Here is a tiny trained network, its code and every weight. The questions are about switching its units off for an input and a class, where a switched-off unit gives its printed mean instead of its output.

import numpy as np


def w(rows, s, z=0):
    codes = np.array(rows[::2]) - 128.0
    scale = np.full(codes.shape[1], s)
    scale[-1] = z or s
    return codes * scale


def f(y):
    return y / 2 * (1 + np.tanh(0.7978845608 * (y + 0.044715 * y**3)))


def log_softmax(a):
    a = a - a.max(-1, keepdims=True)
    return a - np.log(np.exp(a).sum(-1, keepdims=True))


def net(x, mask):
    res = np.array(x, float).reshape(1, 3) / 4 @ E
    y = f(res @ A[0][:, :-1].T + A[0][:, -1])
    res = res + np.where(mask, y, B[0][:, -1]) @ B[0][:, :-1]
    return log_softmax(res[-1] @ U[:, :-1].T + U[:, -1])


A, B = {}, {}
E = w([
[159,55,173,124,150,148,130],'x0',
[114,131,154,131,101,130,5],'x1',
[137,114,93,194,115,188,111],'x2',
],0.022)
A[0] = w([
[139,71,249,49,173,99,133,144],'N0',
[119,146,116,182,102,139,84,135],'N1',
[14,154,125,83,108,73,160,147],'N2',
[145,144,140,126,197,126,178,183],'N3',
[107,171,35,156,105,181,134,153],'N4',
[180,95,141,68,165,82,141,130],'N5',
[90,176,12,169,102,152,90,110],'N6',
[153,123,100,121,145,134,190,250],'N7',
[119,136,152,168,61,86,100,150],'N8',
[113,186,7,186,149,161,211,136],'N9',
[108,124,225,90,113,131,56,135],'N10',
[168,130,98,131,167,120,195,254],'N11',
[112,147,106,169,148,106,81,122],'N12',
[150,131,162,78,97,135,35,177],'N13',
[79,236,103,64,109,29,129,219],'N14',
[116,95,140,150,137,70,71,165],'N15',
[128,162,56,169,90,143,116,128],'N16',
[163,67,134,146,118,220,132,60],'N17',
[113,180,87,187,96,168,59,117],'N18',
[127,51,132,133,188,125,165,141],'N19',
[119,65,144,167,123,226,140,68],'N20',
[133,141,28,156,164,159,188,194],'N21',
[139,138,144,96,130,89,149,158],'N22',
],0.012,0.0066)
B[0] = w([
[123,174,162,61,195,152,191,249],'N0',
[139,136,116,114,74,109,88,182],'N1',
[167,61,67,191,107,184,72,196],'N2',
[124,90,95,118,166,140,114,199],'N3',
[180,173,209,66,165,120,184,195],'N4',
[77,122,102,72,188,92,163,198],'N5',
[168,157,125,101,106,66,159,208],'N6',
[143,90,88,109,212,193,115,215],'N7',
[149,117,160,155,77,112,147,172],'N8',
[159,161,195,111,162,199,104,231],'N9',
[106,247,182,110,143,128,152,220],'N10',
[148,79,93,88,218,168,101,227],'N11',
[150,157,127,85,69,73,132,164],'N12',
[123,205,184,143,88,124,137,227],'N13',
[103,103,84,254,93,233,27,243],'N14',
[110,203,182,159,86,119,128,183],'N15',
[179,135,170,69,116,66,175,182],'N16',
[90,112,64,220,106,187,60,180],'N17',
[155,154,109,106,52,61,120,214],'N18',
[89,75,88,113,133,147,140,196],'N19',
[97,127,111,197,50,182,74,183],'N20',
[203,120,183,115,177,229,112,213],'N21',
[84,97,116,126,137,163,166,174],'N22',
],0.0093,0.02)
U = w([
[158,41,25,176,175,205,82,170],'0',
[170,176,229,31,205,165,179,244],'1',
[16,156,95,215,74,150,72,67],'2',
[215,112,118,42,110,3,158,5],'3',
[59,87,50,2,231,125,221,90],'4',
],0.0099,0.0022)

Each question gives the input, the list of numbers given to net, and the class t.
The units are the neurons (one row each of A and B). Each row of codes is followed by its name. A weight is (code - 128) times the scale printed after its matrix; where a second scale follows, it is the last column's (A, B and U).
mask holds one flag per neuron, in row order. A switched-off neuron (its flag False) gives its mean, the last column of its row in B, instead of its output. The means were averaged over made-up inputs and are rounded, as every weight is.
A unit's drop is (log p(t) with every unit on - log p(t) with that unit switched off) / (log p(t) with every unit on - log p(t) with every unit switched off).
The circuit of an input: a set's keep is (log p(t) with only the set's units on - log p(t) with every unit switched off) / (log p(t) with every unit on - log p(t) with every unit switched off). Starting from the 12 units with the biggest drops (on a tie, the unit counted first), units are removed one at a time, each time the one whose removal leaves the highest keep (on an exact tie, the one counted first), for as long as the keep stays at least 0.8.
units of the circuit, in order: the units of the circuit, biggest drop first
k most important neurons: the k neurons with the biggest drops, biggest first
drop when u is switched off: that unit's drop, to one decimal
input [0,-2,6], class 1: 2 most important neurons	[N14, N4]
input [-8,-8,0], class 0: units of the circuit, in order	[N14]
input [4,0,-4], class 4: units of the circuit, in order	[N9, N21, N5]
input [0,-4,-5], class 0: units of the circuit, in order	[N14, N2]
input [-7,7,1], class 3: 3 most important neurons	[N6, N16, N18]
input [-5,7,1], class 3: 3 most important neurons	[N6, N18, N16]
input [0,-6,-6], class 0: 2 most important neurons	[N14, N2]
input [-3,0,8], class 1: 2 most important neurons	[N9, N4]
input [-7,0,7], class 1: 3 most important neurons	[N9, N4, N21]
input [8,-3,0], class 4: 2 most important neurons	[N14, N0]
input [2,6,8], class 2: 2 most important neurons	[N17, N20]
input [-7,1,5], class 3: 3 most important neurons	[N18, N6, N0]
input [-8,-1,6], class 1: drop when N9 is switched off	1.3
input [-5,1,4], class 3: most important neuron	[N18]
input [-7,7,-3], class 2: drop when N14 is switched off	1.2
input [0,5,3], class 3: drop when N14 is switched off	0.5
